Here is a tiny trained network, its code and every weight. The questions are about switching its units off for an input and a class, where a switched-off unit gives its printed mean instead of its output.

import numpy as np


def w(rows, s, z=0):
    codes = np.array(rows[::2]) - 128.0
    scale = np.full(codes.shape[1], s)
    scale[-1] = z or s
    return codes * scale


def norm(h):
    return h / np.sqrt((h * h).mean(-1, keepdims=True) + 1e-5)


def f(y):
    return np.maximum(y, 0)


def log_softmax(a):
    a = a - a.max(-1, keepdims=True)
    return a - np.log(np.exp(a).sum(-1, keepdims=True))


def net(x, mask):
    res = np.array(x, float).reshape(1, 2) / 4 @ E
    u = 0
    for l in range(3):
        y = f(norm(res) @ A[l][:, :-1].T + A[l][:, -1])
        res = res + np.where(mask[u : u + 10], y, B[l][:, -1]) @ B[l][:, :-1]
        u += 10
    return log_softmax(norm(res)[-1] @ U[:, :-1].T + U[:, -1])


A, B = {}, {}
E = w([
[113,236,20,123,207,18,196],'x0',
[254,116,19,114,75,138,234],'x1',
],0.0057)
A[0] = w([
[23,183,136,128,211,130,75,60],'0.n0',
[173,144,128,157,161,115,125,91],'0.n1',
[126,119,129,109,118,117,101,48],'0.n2',
[12,151,115,122,202,89,98,58],'0.n3',
[188,44,181,153,75,225,65,83],'0.n4',
[128,75,201,175,90,183,166,72],'0.n5',
[121,218,168,180,236,69,167,162],'0.n6',
[212,58,91,103,63,184,130,2],'0.n7',
[70,120,159,103,181,102,42,45],'0.n8',
[1,115,178,160,143,140,73,181],'0.n9',
],0.008,0.0043)
B[0] = w([
[211,107,72,189,150,45,84,216],'0.n0',
[124,163,149,108,84,155,133,141],'0.n1',
[197,146,161,158,139,183,124,128],'0.n2',
[30,136,192,244,189,57,96,210],'0.n3',
[51,139,117,30,236,162,139,250],'0.n4',
[136,158,116,39,173,127,144,191],'0.n5',
[86,130,191,51,132,206,77,238],'0.n6',
[115,60,68,128,2,129,54,201],'0.n7',
[194,47,85,195,114,131,139,194],'0.n8',
[151,127,253,151,127,49,183,254],'0.n9',
],0.0074,0.0081)
A[1] = w([
[121,82,135,160,114,107,107,57],'1.n0',
[148,109,168,250,108,106,121,52],'1.n1',
[138,132,106,104,103,169,104,132],'1.n2',
[106,141,142,172,152,106,101,55],'1.n3',
[119,146,166,130,111,114,106,123],'1.n4',
[168,121,117,190,93,117,128,70],'1.n5',
[141,116,130,128,116,127,130,109],'1.n6',
[112,111,100,125,117,123,117,92],'1.n7',
[111,147,129,135,123,147,105,5],'1.n8',
[133,119,144,162,83,82,114,198],'1.n9',
],0.017,0.0026)
B[1] = w([
[144,144,104,183,206,93,118,185],'1.n0',
[87,171,104,232,201,119,67,255],'1.n1',
[151,146,98,167,122,117,182,210],'1.n2',
[216,81,63,164,110,74,112,235],'1.n3',
[127,169,72,145,91,121,135,197],'1.n4',
[231,146,248,187,73,151,189,166],'1.n5',
[133,157,133,160,96,146,143,141],'1.n6',
[157,148,123,165,113,164,122,162],'1.n7',
[146,135,99,96,129,101,123,135],'1.n8',
[106,220,138,155,131,104,171,207],'1.n9',
],0.011,0.0075)
A[2] = w([
[89,80,60,130,98,132,124,22],'2.n0',
[151,61,221,107,137,142,157,94],'2.n1',
[101,119,101,149,144,24,43,165],'2.n2',
[101,98,163,120,163,204,144,123],'2.n3',
[148,190,96,203,147,147,185,64],'2.n4',
[92,143,162,62,172,105,95,172],'2.n5',
[58,111,255,105,124,164,151,6],'2.n6',
[107,146,6,170,98,64,122,242],'2.n7',
[118,128,37,74,133,141,176,117],'2.n8',
[11,149,156,142,165,147,113,223],'2.n9',
],0.0095,0.0022)
B[2] = w([
[131,144,76,144,85,155,71,147],'2.n0',
[147,128,132,77,134,99,85,159],'2.n1',
[146,77,45,147,67,231,168,227],'2.n2',
[207,106,153,151,97,61,92,161],'2.n3',
[133,121,190,103,172,109,140,216],'2.n4',
[139,114,193,127,34,130,115,177],'2.n5',
[254,94,172,49,227,53,102,168],'2.n6',
[84,101,177,62,125,144,112,254],'2.n7',
[99,111,81,188,164,135,123,205],'2.n8',
[131,203,159,176,74,91,84,186],'2.n9',
],0.0095,0.0094)
U = w([
[51,217,171,112,87,115,92,2],'0',
[221,157,173,161,68,144,215,48],'1',
[131,128,123,254,166,92,64,165],'2',
[81,153,111,64,210,125,183,107],'3',
[187,95,214,48,130,73,45,122],'4',
[123,86,44,95,68,192,88,216],'5',
],0.017,0.0043)

Each question gives the input, the list of numbers given to net, and the class t.
The units are the neurons (one row each of A and B). Each row of codes is followed by its name. A weight is (code - 128) times the scale printed after its matrix; where a second scale follows, it is the last column's (A, B and U).
mask holds one flag per neuron, layer by layer. A switched-off neuron (its flag False) gives its mean, the last column of its row in B, instead of its output. The means were averaged over made-up inputs and are rounded, as every weight is.
A unit's drop is (log p(t) with every unit on - log p(t) with that unit switched off) / (log p(t) with every unit on - log p(t) with every unit switched off).
The circuit of an input: a set's keep is (log p(t) with only the set's units on - log p(t) with every unit switched off) / (log p(t) with every unit on - log p(t) with every unit switched off). Starting from the 12 units with the biggest drops (on a tie, the unit counted first), units are removed one at a time, each time the one whose removal leaves the highest keep (on an exact tie, the one counted first), for as long as the keep stays at least 0.8.
units of the circuit, in order: the units of the circuit, biggest drop first
unit that matters most: the unit with the biggest drop
k most important neurons: the k neurons with the biggest drops, biggest first
k most important neurons of layer l: the k neurons of layer l with the biggest drops, biggest first
drop when u is switched off: that unit's drop, to one decimal
input [4,8], class 1: units of the circuit, in order : [0.n4; 1.n5]
input [-4,-4], class 4: 4 most important neurons : [0.n4; 0.n5; 0.n3; 1.n1]
input [-2,7], class 1: units of the circuit, in order : [0.n6; 1.n5]
input [-3,8], class 5: unit that matters most : 0.n9
input [3,3], class 3: 2 most important neurons : [0.n9; 0.n3]
input [4,7], class 1: 3 most important neurons : [0.n4; 0.n5; 0.n6]
input [3,2], class 3: 3 most important neurons : [0.n4; 0.n3; 0.n9]
input [5,4], class 3: 2 most important neurons : [0.n3; 0.n9]
input [6,1], class 5: 3 most important neurons : [0.n4; 0.n5; 1.n9]
input [6,8], class 3: 4 most important neurons of layer 0 : [0.n0; 0.n8; 0.n9; 0.n7]
input [0,2], class 1: 3 most important neurons of layer 0 : [0.n4; 0.n3; 0.n9]
input [-5,1], class 4: 2 most important neurons : [0.n4; 1.n3]
input [8,1], class 5: 2 most important neurons : [0.n4; 2.n2]
input [8,-1], class 5: most important neuron : [0.n6]
input [3,4], class 3: 3 most important neurons : [0.n0; 0.n8; 0.n9]
input [4,2], class 3: 2 most important neurons : [0.n4; 0.n3]
input [8,2], class 0: 3 most important neurons : [0.n0; 1.n3; 0.n6]
input [0,1], class 1: 4 most important neurons : [0.n4; 0.n3; 0.n9; 0.n6]
input [7,2], class 0: 2 most important neurons of layer 0 : [0.n0; 0.n6]
input [-4,3], class 5: most important neuron of layer 0 : [0.n7]
input [-8,-6], class 4: drop when 0.n4 is switched off : 1.2
input [4,6], class 3: drop when 1.n3 is switched off : 0.2
input [-3,2], class 5: drop when 0.n7 is switched off : 0.5
input [-3,-2], class 4: drop when 0.n1 is switched off : 0.0
input [7,3], class 3: 2 most important neurons of layer 1 : [1.n1; 1.n9]
input [0,5], class 1: 2 most important neurons of layer 0 : [0.n4; 0.n3]
input [6,2], class 0: unit that matters most : 1.n3
